[ 11 -18  28  -9  16   9  -8  -5  -2  -6  18 -13   4 -15  12 -30 -16   2
 -22  -3 -43  -1 -10  47 -14  28 -14   0  -8  38 -40  15 -27   2 -11]  Z
[ 21 -11  14  -3   6  -4   3  -3 -10   4  -7 -11   4 -11   1 -39  -6  -1
   4 -10 -29   9   3  37   2   2   4  18  -6  11 -20 -23  -7   8  -6]  X
[  2  -4  -1  -1  -2   5 -42   1  -4   1  -1  -8   2  -9  -2  -4   3  -8
   9 -17  -2  -2   7   7  -5   6  -4  10  -9   3   9  -2 -11  10  -7]  X
[-13  -6   5  -9  -7  14  -3   2   2  -1   0   2   4  -1   4  -5  -5 -15
  11  -8 -14  14   1 -20  -1  -1   0  -3  -6   5   5  -9 -14   6  -4]  Y
[-13  14 -18   7 -12  -3   7  -1  13   3   4   6   6   3  -9  19   5   4
   9   7  12  -9   3 -35   8   2  -4  -6   4 -22  43  11  13  -2   3]  Y
[-14   7 -11   3   2  16  -1   0   2   0   4 -17  -6   5  -2   2  -2  15
  14   4  -4  -1  11 -14  -1   5  -9   7   1   7  32   1  11  -2  -5]  Y
[ -1  -4   9 -10   3  13  -8  -5   6  -1  15 -12   4   3  10  -8  -5   4
  10   3 -29  13 -23  -3   0   4  -4   7   2   7  -2   6 -22   8   9]  Y
[  3  -2 -13   5   2   4  11   4  -2   0  12  -2  -3   4  -9  -1 -17   4
   3  -3 -28  15  19 -18  10  -2   5   7  -4 -18  19   4   3   4   9]  Y
[ 20 -11   7 -14   8   8  -5  -9  -7  -6  -2 -14   8  -5  12   7  11  22
  18   4 -20  21  -1  -8   3  10  -2   3  -2   8   4   7  -9   1 -21]  Z
[ 15   3   5   0  -4  -6  -1 -15  -2   5 -12  -4   9  -4  -5  -5  -8  22
   9   7   5  -7 -45  -4  -8   5  -8  13  -6   0  11  34  -5  -9 -26]  Z
[-10  51 -52  25 -18  -5  -5   3 -11  10   3  -3  -2  20 -28  32  29  37
   9  17  42   1  12 -58  -1  -9  -7  -7  -4 -55  62  14  34 -20  -7]  Y
[ 16  -5   9  -3  -1 -24   2  -4  -2   4  -1   2   5  -6  -3  -9   0  -7
  -2   3   1  -8   4  17   2   5   7  -6  -1   4 -13  -5  -5  -2  10]  F
[  1  -4  -1   1  -1  -7   9  -2   2   1  -6 -10  -2  -4  -3   0  13  -7
 -10   0  13  -5  10  10 -53   0  -1   8 -17  14 -11   4   6  -7 -13]  F
[  3  -8  -1   2   1  12 -12   4   5   5   5  -8   4   4   6   3  -4   4
  -1  -4 -15  -6   0 -26   2  -5  -4   3   0  -1  14   9   3   0  -1]  Y
[-11   6  -5   3  -2  13  -4   4   6   0  10 -13  -3  -1  -5   2   1   9
  -5  -8 -10  -1   3 -11  -1  -9  -4   0  -5  -9  11   1  -9  -1  -8]  Y
[  7 -17   6 -11   4  -3  -9 -12 -10  -4   4 -17  17  -9  -1 -13  -6   9
   7   6 -13   2  -7  10   9   2  -2   3  -9  19   0   2  -3  -1 -16]  Z
[  1  -9  -8   6 -12  -9   4  -3  -9  -5  17  -2   2 -12  12  -6   7  -5
  -4   0  11  -4   7  19  -2  -2  -4  -8  -9  -8   0   2  16  -6  -1]  F
[ 15  -5   7  -5  -1   2  -3  -5  -3  -1  -1   3  -1  -4   6  -6  -9  27
   4  11  13   6 -14   6 -12  11   2  -4  -4  24  11  15 -10  -7 -25]  Z
[ -3 -27 -25  -7 -12   3   0   4 -12  12  11  -3   7   6 -13  16   7   7
  11   7   5  -8   8 -34  10   6   4   6   0 -17  28   0  13   2  -4]  Y
[ 21 -50  52 -57  33  47 -29   3  33 -11   5 -42   2 -27  40 -49 -56 -13
   0 -31 -79  12 -22  79  -8  30  -6  18  -8  72 -79  -5 -60  24 -16]  Z
[ 12  -1  19  -6  -7  12  -4   1   6  -4   0 -23 -12 -21  13  -6  -1  17
   3   8 -22  10 -16  22   2   6  -4  -6  -5  31 -11  10 -16  -6 -21]  Z
[ 19  -9   4  -1   0   7   1  -7 -15  13  -1 -10  -1 -12  -1 -15  -4  15
   4   2 -21   5 -17  20  -3   3  -9   3 -11  22 -13  -1  -9  -6 -36]  Z
[ 18  -4   0  -2 -11  -2 -17  -6 -13  -3   5  -7   6  -4   7   3   5  20
   5   5  -3  10 -10  -3   7   2  -3  -8   0  24   4  -1 -19 -11 -26]  Z
[  1 -17   3   1   3 -15   7  -3  -1  -1  -1  -2  23 -12   5 -24   0 -14
  -4   0  -7  -6  17  22  -6  -1  -9   7 -14  13 -13   8  20   7   7]  F
[-10   7 -18   6   0  -2   1   0  -9   1   8  -2  -3   2  -1   1  10   6
   6  -3  -6  -5   5  -1  -4  -3  10   6  -9 -12  21  -3   6  -6   6]  X
[ 16  -3  11 -11  22   1   3  -8  -7   4  12 -11  -7 -14   5 -12  -5  22
   3   5 -15   2 -21  24 -18  15  -3  -6  -8  29  -9   7 -46 -10 -22]  Z
[-20  -4  11 -11  20  29  -7  -2  10   2   5 -13 -13   1   1 -10   2   1
  -2  -8  -9  -3   4 -16 -11   7  -6  12   4  -6   4   3 -10  -1 -11]  Y
[ -1  -1 -10  -5  -2  11 -11   4  -4   1   9  -7  -6  13   4   7   7  12
  14   0  -4  -3  -5 -13  -1   9  -4  12  -4  -7  14   7  18  -9   3]  Y
[  1  -2 -23   8   5 -13  13  -4   4 -15  -4  -5   7 -10  -9   2   3 -11
 -15   5  13 -21   3  15  -1  -5  -8  -4  -9   0  11   5  32   2  -2]  F
[  7  -8   9  -8   0  -1   3  -1 -14   3  16   3   7  -3  -2  -7  -6   4
   8  -3  -3  -3   7  12  -7  -3   2 -10  -1  14 -18  -6  -8   3 -10]  X
[ 19   1   8  -6   6  22 -11  -5  16  15  -7 -18   3 -16  14  -5 -14  12
   6   2 -14   6 -16  16  -6   3  -6  -9  -6  29 -11   0 -14 -26 -24]  Z
[  0   4 -17   6   3 -10  12  -4 -17   1  14   1  -2   1 -10  13   4   8
  10   4   0   8   8 -31   8   0  -3   7  -6 -11  23  -9  12  -1  -7]  X
[ -8   6 -16  18  -7 -16  23   3  -7   3  -6   6   0  20  -9   1  15   7
  -1  11  26  -6   8  -6  -4 -15 -42  -1  -7  -2  15  -9  19   0  -7]  F
[ -7 -17   1  -4  -2 -22   4 -10  -4  -6   0 -20   8 -10   2  -6   9 -30
  -1   7   4 -11   3  17  12  -6 -12  -1 -10  11 -18   1  16   4  -8]  F
[ 15  -7  10  -3   5 -12  14   4 -38  10   8 -12   2  -7   8 -21  -1  -5
   4  -2 -18  -7   1  24  10   3  14   5 -17  13 -12 -14  -2   3  -8]  X
[ 17  -7   5  -3   6   5   7  -7  -9   2  -3 -12   3  -7   5 -10 -12   7
  -2   3 -21 -13  -1  20  -5  13  -4   7  -8  21  -9  -8 -10 -15 -16]  Z
[ 11  -4  -2 -11  -6  10  -9   5  -7   1  13  -9   2   1  -1   1  -4  -4
  -1   0 -13  -6   5  -1  14  -1  -1   6  -2  -5  -1  -2  -5  14  10]  Y
[  8 -53   8   1   4   6   9  -6   1   5  -3 -43  -7  -9 -14 -22   4   6
  -4  -7 -20  -8   5  20   3   6  -4   7  -8  13 -18  -9  -7   0 -27]  X
[ -9 -18  29 -36  -9  29 -22   2  13 -18   6 -10   6 -17  18 -15 -27  -9
   0 -13 -49  -1  -4  43  -3  27  -7  22   7  17 -34  12 -28  13 -20]  Y

[  6   8   0   8  -6  12  10 -22   4   0   1   7  -4   0   6   2  -2   0
   0  10  11   0  -3  -1  -9  12   5  -2  -8  -7  15  -3  -7  -1 -10]  M
[ 12   4   3   7  -4  22   5  -7   8  -2   8  -1  -2  14  10   1   8   2
  -3   5   6  11  -2   4 -11   0   0 -10 -12 -11  23  -2 -11  -4   6]  D
[  4  22 -15  -1   0  41  -7  -7  23 -26  11 -16   2   3  -2   4  -9  12
 -10  20  42  11  -6   2 -19   2  -1 -20  -9   0   3 -24   6 -10  11]  L
[ 11   1   4   1   4  36 -12  -3  16 -10   7   0   0  -7   4   7   8   4
  14  22  19   6   7   2  -5   0  15  -7  -9 -11  29   6  -9  -2   5]  M
[  3  -9 -22   7  -4  12   3   0  -5   3  22  14  -7  -4  19   6 -16  10
  -7   2  23  24 -12   0  23  -5   5 -15   1  -4  24 -21   4 -16   5]  N
[  9   1  -8  10   5  56  13   1  13 -19  -1   5  -1   5  21   0  16  -4
 -20  30  37  -1  -6   8  -8   3  12 -14  -4 -11  21 -10  -1   0   6]  V
[-10  14 -18 -11  -1  35  -7  14   8 -17   3  -9 -10   7  -8   3   5   4
   3  16  18   4   4   2 -13   2  10 -17  -7  -1  11   2   0  -5   4]  L
[ 12  -1  -6   2   0  38   0   5   8   1   4   2  13  -2   2   6   5  -9
  -5  14  13   1  -2   2  -1 -10   9  -3  -9  -8  17  -4  -6  -4  10]  M
[ 13   0 -12  13   9  78  14  -7  12 -27  17  27  -2  -3   8  -2  24   2
 -20  31  45   2   3   0  -9  -5  18 -19  -5 -14  41 -17 -11  -7  18]  V
[  3  -3  -5  -2   5  39  10 -17   5  -5  13   2   3  -9   2  20  12  -1
   0  17  12  -4   5   7  -9  31   3  -5  -7  -4  24  -4  -2 -12   1]  D
[  2   3 -10   0   2  41   6   0   8 -11   8   3   2  -3   8   9  12   4
 -12  16  25   6   6  -3  -2  -2   9 -15  -6 -15  22  -6 -12  -3   9]  D
[ 21  -9  -8   5  -4  23  12   0  -4  -5  15   2  -1   9   0   5  13   5
 -23  19  21  10   9   0  -1 -14   8 -16   0  -7  25  -3  -3  -9   8]  D
[ -3 -26   2   8  -4  24  17  -6   4  -8  19   5  -3   8   7   1  11   7
  -7  22  21  -2  -1   8 -12   8   2  -7  -1 -13 -11  -8   5  11   6]  V
[ 13  -5  -5   5   0  68  12  -2   8 -16   7   1  -5 -11   7   0  13  -3
  -6  21  27   2   5   5  -5   1  17 -15  -7 -10  28 -10 -23   2  23]  M
[ 17   0   3   5   7  46  13  12  12  -8   2  -1   6 -11   7 -13  22   6
 -11  26  27  -9   6   5  -1  20   9 -11  -1 -18  12 -26  -8   0   5]  V
[  2 -15   4   2   2  15  17   8  -6  -7  -7  -4   5  -7   2  -2  20  -5
  -7  12  18   6   6   2   5  -2   1 -13  -2 -15  15   8   2   2  -1]  L
[  9   3   1   6   6  41   8  -2   7 -11   2  -1  -1  -1   6   5  13  -1
  -8  16  27   8  -3   1  -2  -4   0 -16 -17 -10  28 -16  -5  -7  13]  N
[ 19 -12   4   5  -9  31   5  -5  -2  -7   1  -6   3   2  10   7  27   4
  -8  17   9   3   3   0   2  -8   6 -11  -2  -5  27  18  -4  -1   4]  L
[  3  -2   1  31   9  20  -6  -2  10  -5   5   3  -7   5  12 -14   1   4
  -6   7  15  -1  -8   4  -6   0   3  -5   7 -10  12  -3  -5   4   3]  D
[ 10   5  -3   3   0  30   6  -1   4 -11  -1  -3  -8  -1   7   3  13   5
  -8  21  37   6  -3  29  -7   3  -4 -11  10  -3  26  -8  -3  -3   8]  N
[ 18  -1 -12  11   2  40  14 -10  11 -14  19   8  -6   0   8   6   9  17
 -30  20  41  21   5  -2  -1  -9   2 -25  -3  -4  35 -36  -2 -12   4]  N
[ 13   1  -8   6   6  68 -11  -4  15 -14  13   5  -4   3  -7   1  18  10
  -7  26  42   7  -5   2  -7   1  18 -13  -1 -10  30 -17  -7  -3  12]  N
[ 12  -4  -9   4   6  29   6  -1   1 -21 -17   6  -3  -4   2   3  11  -2
  -9   9  21   5   3  17  -1  -1   5  -9  -3 -14  15 -11 -10   0   5]  M
[ 19 -31 -98  44 -12  28  21  -4   1   2  38  43 -29   2  31  12 -60  16
 -32  -1 107  65 -19  13  -4  -7  12 -50   1 -17  67 -65  13 -20   0]  N
[ 11   5  -5  -1   3  42   7   0   6 -13   3 -14  -4  -4   8   7   7  -6
 -10  19  26   2   8   1  -5   0  13 -10  -4 -12  25 -35   1  -5   9]  M
[ 12  18  -2  12  -2  48   5  -2  -6  -3   4  -4  -2  -2   3   1   9   7
  -4  15  16   2 -13  -4  -8   2  20  -2  -2 -10  14  -7   1   7   4]  N
[ -6  13  13  -8  -2  29   5   0   7 -11 -21 -21  17  -6  -3 -14  21  -8
  26  19  -1 -21   5  -5  -6   8   8   0  -5   2   2  25 -10   6  15]  N
[  7   4 -16  15   0  15   6  -9   3 -12  12  -2  -1  -2   7 -11  11  10
  -6  20  16   2   1   4  -2   1   5  -9  -4  -6  12   1 -10  -8   7]  M
[ 14  -5  -2  -2  -2  46   8   0   3 -19  -5  -6   2  -8   3  -2  11  -2
  13  23  28  -5   4  -4 -10   3  10  -3  -9  -2   9   4  -7   6  17]  N
[-30  59 -33   4 -31 -18 -47  -9   1  -9 -14 -11 -28  17 -16  14 -42  14
  28   7 -19  23 -13  -8 -34  14   8 -19  -4  15 -27  -2   9  -7 -31]  L
[  7   4   2  14   3  59   2   3  17  -8  -1  -2  -1   6   3  12  20 -14
  -7  10  23   0  -6  11 -10   7   7 -11  -3  -3  23 -11  -5   4   2]  N
[ 10   7  -3  -7  -1  42  15  -7   2  -4   8   7  -6  -7   3  -9  13  11
  -7  19  32  12   3 -15 -15   5   8 -12  -5 -25  15  -5  -4  -5  20]  D
[ -3   2  -8  11 -13  23  30  -2 -10  -3  -4  -3 -13   3  -1   5  -4   2
  -2  13  27  15  -2   5 -13  -1  -6  -7  -4   4  22  13   0  -8  -3]  V
[  8   6  -7   1  -5  30   7  -1  -6 -10 -11  -1  -6  -3   5   3   8   3
  -8  13  14   0   1   2  -2   2  18 -11   1  -6  27  -9   1  -2   1]  M
[  5   6 -18  15 -14  18 -21   8 -15 -12 -27 -22 -14   8   4  -2   5  13
 -13  33 -13   6  -9  -9 -16  -6   6 -22  12 -13  10  26  -5   3 -11]  L
[  4   6  30  -5  10  32  -3  -1   3 -13  -8 -25  10  -7  -7 -12  41  -3
  17  16  -9 -15  16  -7 -12 -11   3   4  -5   4  -1   9   7   8  15]  N
[  8   4   0  35   4  40   0  -1  11  -9  -5   2  -7  -2   5  -5  11   6
 -21  15  17  -5  -2  -1  -1  20  12  -8  -6  -9  22  -8  -5   1  -3]  M
[ 28  -2   3   7   8  54  11  -5   6 -36   9  -3 -14  -5   8   8  35  10
  -7  36  45  -8  -2   4  -5   8  15 -20 -10 -23  51 -33  -9   1  15]  V
[ 32 -68  25 -13  32  39  77   4  17  -3  34  21  35 -24  12   3  42 -12
 -23 -13  38 -17  11  15  28 -12  -2   9  -4 -23  28 -25  -3  -9  44]  L
[ 13   9  -4  54   6  57  23  -5   9 -16   5   0  -2 -13   5   6  19   1
 -11  25  31   4  13   5 -10  -1   9  -8  -5 -12  31 -10   2 -12   9]  N
[ 16   3  -7   7   5  35   5   5  -8 -17   2  -1   1   2   1   7  10  10
  -9  18  27   7  17   5 -11  -6  12   2  -3 -15  19  -7   6   7   7]  M
[-12  62 -45  13 -14  38 -52 -14  15 -35   3 -22 -28  22 -12   1 -25  52
   7  31  20  33 -23   3 -56  16  22 -28 -17   9   0  -7  12   3 -15]  L
[ -4   7  -5   9   0  34   4  -9   4  -8   9  11  -8   0   4   7  21  17
  -9  18  22  -7  -3   9  -5  -1   9  -6  -7 -14  22  -9 -10  -4   4]  M
[ 14   6   4   4   5  42  -5   4   0   4   4   7  -4  -2   4   1  14  10
 -12  16  20  11  -1   5  -8   3  -4 -11  -1  -5  16 -33  -1  -8   8]  D
[ -7 -18  21 -11   3  26   0  -7  -5  -8  -9  11  16  -8 -12  -1  23  -4
  17  20   0 -18  21  -6  -1  11   6   0   5  -5  -8  13  -4   9   7]  N
[  9   6   2   2  -2  27   5   8   3 -12   1   0   1   2 -10   6  18   2
   0  23  16   6  15   6  -2   1   4  -1  -3  -7  18 -15 -17   1  19]  M
[ 12   2  -7   3   3  43  11  -1   5 -16   2  -4   1 -16  12   1  15   6
 -17  23  40   3   1   4 -11   4   5 -16  -7 -13  28  -3   9  -3  14]  M
[ 25 -26  11   7   9  24  36  -8  -5   8  12   4  16 -13   9  -8  27  -3
 -17  17  22   5  19   4  15  -9  -6  -9  -1 -12  19  -1   3  -2   4]  L
[  0  15 -17   1   7  20  26  -6  20 -23 -25  11  -7  25  -5   2 -16   8
  -1  -4  26   2 -10   2   3   9  10  -7 -22   6  -4  -2  -1  -7   3]  L

[ 15  -2 -61 -21   1   9   2  -7 -10  64 -22  10   0   5 -16   1  -2 -12
  -1  18   7  12 -55  15 -16 -20 -16  14  -8  -9   0   7 -10   1  -6]  Rd
[ 95  -8 -24  -6  16  23   2 -10  14 -96   2 -41  16   7   7  17 -20  29
   0 -23  -7  -2  76   0   0  17 -10 -22   2 -15  -4   0   4  19  21]  SG
[-14   7 -22  10 -10  -3   1 -30 -29  52 -21  36  13 -19  13  18  -3   9
  10  21  25 -30 -55 -11  -6  12   5  28 -23  -2   9   3 -12   9 -14]  SG
[-28  12  11  13  -3 -32  17   2  -9  37  -1   3  -1   7   8  -4   5 -12
   7  10  25  -4 -25   3   3 -12   2  18  -3   2 -15  -3  -2  -8  -2]  Rd
[-12   1  18   7 -16 -10 -11  -7  -2   9  -6  33  -8  -6   4   1  18   0
   3   0  16 -41 -28  13   1  38   9   1  -1   1   3  -5  -6   7 -11]  SG
[ -5   5 -19  -4   4 -11  13 -23 -15  34 -13   0  -6  -2   7  -1  -3   4
  -8   7  10  -4 -42 -50 -14 -11   0  29 -13  14   7   9  -3   2 -13]  Rd
[-28  11 -40   1 -18   8  11 -22  -5  76   1  47  -1  -6  13  15  69  -6
  -2  22   5  -3 -97 -21  -5   4   1  21 -18   3   6  -2 -17  -5 -16]  Rd
[ 23  13 -50   9  20  -2  17 -12  -7  19 -29   4 -14  31  12 -11 -20  -7
  -6   9   7   4 -23  -6 -11 -26   8  10   3 -22  -5  15   1   2   9]  Rd
[  3  -5   4  21   3   1  -6 -10  -1   4 -17  20  -2   2  18   2  -1   0
  -6 -13  31 -33 -13   1   2  28  -2   7  -7  -2   6 -12  -2  18  -2]  SG
[-76  12  23  20   8 -16 -15  -1  -2  37  -7  33  -5  19   7  -5   5 -16
  14  -2  21 -22 -42  -1  -1   1  -1  10   1 -15   3  -6 -79 -12 -16]  Rd
[  9   5 -51   0  -7   2  25 -20 -12  65 -11  20 -11   5   3  15 -33  -1
   0  22   5  -3 -62   4 -10 -28  -7  11 -19   7  10   5  -9   0   3]  Rd
[  5  -6  10   2 -10  15  -7 -22  -7  -2  -5  22   4  11  20  18   3  -2
  15   8  35 -46 -28   3   3  27  -3   8  -2   1  11 -11 -11  24  -5]  SG
[ 24   8 -15  15   5   5  19 -17   0  28 -14 -19  -5  14   8   4 -11   0
  11   8   7  -2 -22  -5  -9  -2  -8  12  -8   2   9  -1 -10  -3   3]  Rd
[ 13  -3 -53  14  18  -8  15   4  23  14 -10  -7   2   7 -13   6  -3  -4
 -14  16   4   6 -20  10   0 -14 -23 -24   4   0   8   8  -7  29   0]  Rd
[  6  32  19   9 -21 -11   1  11  -3  12 -22  -5   1  16   1  -6   2   2
   2  -5   9  -3 -14  -7  -3 -15 -10   7  -1  -2  -4  -9  -1   3   2]  Rd
[-46 -14  37  18   6   5 -29  19   8 -53   5   9   5  -4  -6  -1  -3   2
  -3 -21   6 -30  32  -1   8  26   4 -16  12  -9   2 -22  -3   2  -7]  SG
[-22  54  14  17   9 -18   7 -11 -15  47 -35  -2 -12  31   5  13 -17  -5
  -1   9  30 -41 -59 -15 -16   4   2  28  -2 -13  -7   2   4  -9  -9]  Rd
[ 46   3 -48 -12  13  -1  18  -1   1  37 -14  -9   4  18  10   0  -4   0
  -6   8   3  17 -15  10 -13 -12 -11   2   0   3   1  -2 -10   3  12]  Rd
[-24   5   8   8  -5  -4  12  15 -21  20 -21   0  -3  11  -4   2 -21   7
  -1   9  26  -8  14   2  -8  -8   1   9  23  -2  10   3   4   5   9]  Rd
[-25  18  -1   8  34  -4  26   7   7 -11 -17 -14  -5  31  19 -26 -12 -28
  11   0   1   2  -2  -1  -7 -32  -5  -4   4  -6  -6  -4  -8   7   1]  Rd
[  0   4 -51  -6   3 -10  20  -4   4  47  -9   7  -5  -8  -7   0  -7  -5
  -5  13  -3  37 -46  -3  -7 -24 -25   0  -6   6   6   5  -4   4   2]  Rd
[  7  -7 -55  -6  15  -9   9  11  -3   7   0  -2   1  10  -3   4   4  -4
  -5  18 -13  15 -34   7 -25 -17 -14  -9 -19   8   2  -4  -5   3 -10]  Rd
[ 15 -23 -59  10   3   2  11  15  23 -14   3 -10  13   7 -12  -4  15  -7
  -2  -2 -28  46  15  19  12 -28 -10 -30   7  15  -4 -15 -12  -2  21]  Rd
[ 21  15 -46  -1  26  -6  15 -15   5   1 -15 -13  17  19   8 -11 -10 -14
   0   3 -10  11 -42   5   6 -15  -8  -2  -5  -7  -1   4   1   1   0]  Rd
[-23   7  30   2  12  -7   2  -7  -3  18 -13  31   3  -3  16   5   4   0
   1  23  34 -30 -19   4   5  26  10  22   2   2   2 -12   9   6 -14]  SG
[-39   5  56  31   2  -7 -11   7   1 -32   1 -10  -1   7  -1   3  25 -21
   5  -7  23 -25  27  -1   1   1   0  14   9  22 -12 -59   7 -16   3]  SG
[-102   -1   20   26  -14  -46    1   13  -15   79   -7   36   18  -15
    4    6    7  -35   -3  -13   14  -27  -60    0    3  -30   16   24
  -14   19    1  -15  -22  -12  -28]  Rd
[-51  19  31  34  19  -6   7   4 -15   6 -41   4  -1  26  -3  -2 -26  -4
  -4 -14  23 -14  12  -7 -27 -37   9  18  -2 -28 -16   8   5   8  12]  Rd

[-16  16  18  -3  -6   5  21   7   4  -4  -5  -2   6  -3   8 -11  -4   2
   4  -4  -7  -4   5   9  -2 -10   6  -7 -11   4   0   8   6   5   0]  H
[ -7  10   3   1   7 -18  -1   9   1   8   1   0  -9   0   0   9  12  -6
  15 -11  15 -11 -16  -7  -5   5   0  15   9   7  -4  -7  -3  -5   3]  J
[ -7   0  24   0   2  19  20  14   8  -1 -12   3   4 -16  10  -2  -5  -9
   2   3  -4   2   1   3  -5  -8   3   3   3   4  -1  -2   4  -7  -6]  R
[ 20 -23  -9   8   8  14   4  10   4   4  -7   1  -1 -11  -8  10  -6 -12
  -3   0   7  -3   5 -17  -1   9  -4   1  15  -8  -6  -5   6  16  -1]  W
[ -4  -8  -7   3  -2  -8   3   2   3   4  -9   7  -5  11  -4  -3  12  -3
 -11 -11  13 -12  14 -13  -1  15  -2 -12   0  -1 -13   3  -4  19   4]  T
